Below is a small trained network, with its code and all its weights. Each question gives an input and a class and asks what happens when units are switched off, that is, made to give their printed mean instead of their output.

import numpy as np


def w(rows, s, z=0):
    codes = np.array(rows[::2]) - 128.0
    scale = np.full(codes.shape[1], s)
    scale[-1] = z or s
    return codes * scale


def f(y):
    return np.maximum(y, 0)


def log_softmax(a):
    a = a - a.max(-1, keepdims=True)
    return a - np.log(np.exp(a).sum(-1, keepdims=True))


def net(x, mask):
    res = np.array(x, float).reshape(1, 4) / 4 @ E
    y = f(res @ A[0][:, :-1].T + A[0][:, -1])
    res = res + np.where(mask, y, B[0][:, -1]) @ B[0][:, :-1]
    return log_softmax(res[-1] @ U[:, :-1].T + U[:, -1])


A, B = {}, {}
E = w([
[80,105,255],'x0',
[134,135,108],'x1',
[222,77,195],'x2',
[118,188,172],'x3',
],0.0085)
A[0] = w([
[186,97,93,88],'n0',
[165,123,197,14],'n1',
[127,127,245,148],'n2',
[219,145,99,149],'n3',
[228,168,118,187],'n4',
[215,95,152,246],'n5',
[188,145,208,60],'n6',
[39,180,170,186],'n7',
[66,105,71,168],'n8',
[62,130,184,187],'n9',
[147,140,167,2],'n10',
[162,37,139,127],'n11',
[182,37,83,108],'n12',
[109,115,57,134],'n13',
[48,105,151,80],'n14',
[66,174,110,220],'n15',
[172,124,188,56],'n16',
[145,92,66,100],'n17',
[78,158,71,202],'n18',
[145,59,129,123],'n19',
[173,129,97,43],'n20',
[92,175,85,164],'n21',
],0.012,0.0042)
B[0] = w([
[178,42,160,175],'n0',
[85,85,81,175],'n1',
[119,129,74,255],'n2',
[216,86,155,195],'n3',
[193,105,118,200],'n4',
[143,23,137,246],'n5',
[85,87,61,196],'n6',
[156,222,35,236],'n7',
[68,138,57,209],'n8',
[170,150,76,225],'n9',
[2,96,133,140],'n10',
[134,116,254,205],'n11',
[123,53,181,208],'n12',
[59,105,104,197],'n13',
[216,208,132,179],'n14',
[154,246,59,225],'n15',
[75,87,77,179],'n16',
[70,52,126,181],'n17',
[25,191,87,226],'n18',
[95,70,206,178],'n19',
[151,77,197,149],'n20',
[59,197,124,203],'n21',
],0.0071,0.0076)
U = w([
[8,64,81,213],'0',
[119,50,150,10],'1',
[71,170,112,161],'2',
[211,106,106,246],'3',
[97,160,100,254],'4',
[65,55,164,147],'5',
[150,202,114,33],'6',
],0.014,0.004)

Each question gives the input, the list of numbers given to net, and the class t.
The units are the neurons (one row each of A and B). Each row of codes is followed by its name. A weight is (code - 128) times the scale printed after its matrix; where a second scale follows, it is the last column's (A, B and U).
mask holds one flag per neuron, in row order. A switched-off neuron (its flag False) gives its mean, the last column of its row in B, instead of its output. The means were averaged over made-up inputs and are rounded, as every weight is.
A unit's drop is (log p(t) with every unit on - log p(t) with that unit switched off) / (log p(t) with every unit on - log p(t) with every unit switched off).
The circuit of an input: a set's keep is (log p(t) with only the set's units on - log p(t) with every unit switched off) / (log p(t) with every unit on - log p(t) with every unit switched off). Starting from the 12 units with the biggest drops (on a tie, the unit counted first), units are removed one at a time, each time the one whose removal leaves the highest keep (on an exact tie, the one counted first), for as long as the keep stays at least 0.8.
units of the circuit, in order: the units of the circuit, biggest drop first
most important unit: the unit with the biggest drop
k most important neurons: the k neurons with the biggest drops, biggest first
drop of u: that unit's drop, to one decimal
input [1,5,-8,3], class 6: 2 most important neurons => n15, n7
input [1,3,6,-7], class 5: units of the circuit, in order => n19, n11
input [0,0,-7,5], class 2: most important unit => n18
input [7,2,0,3], class 6: units of the circuit, in order => n7, n14
input [-3,-8,1,7], class 3: units of the circuit, in order => n18, n8
input [4,1,8,5], class 0: units of the circuit, in order => n6, n16
input [-1,-2,3,4], class 3: units of the circuit, in order => n18, n21
input [-8,1,1,-5], class 1: 2 most important neurons => n3, n0
input [5,-6,-3,1], class 6: drop of n11 => 0.0
input [5,0,-5,-1], class 4: drop of n17 => -0.1
input [2,3,-6,0], class 4: drop of n5 => -0.1
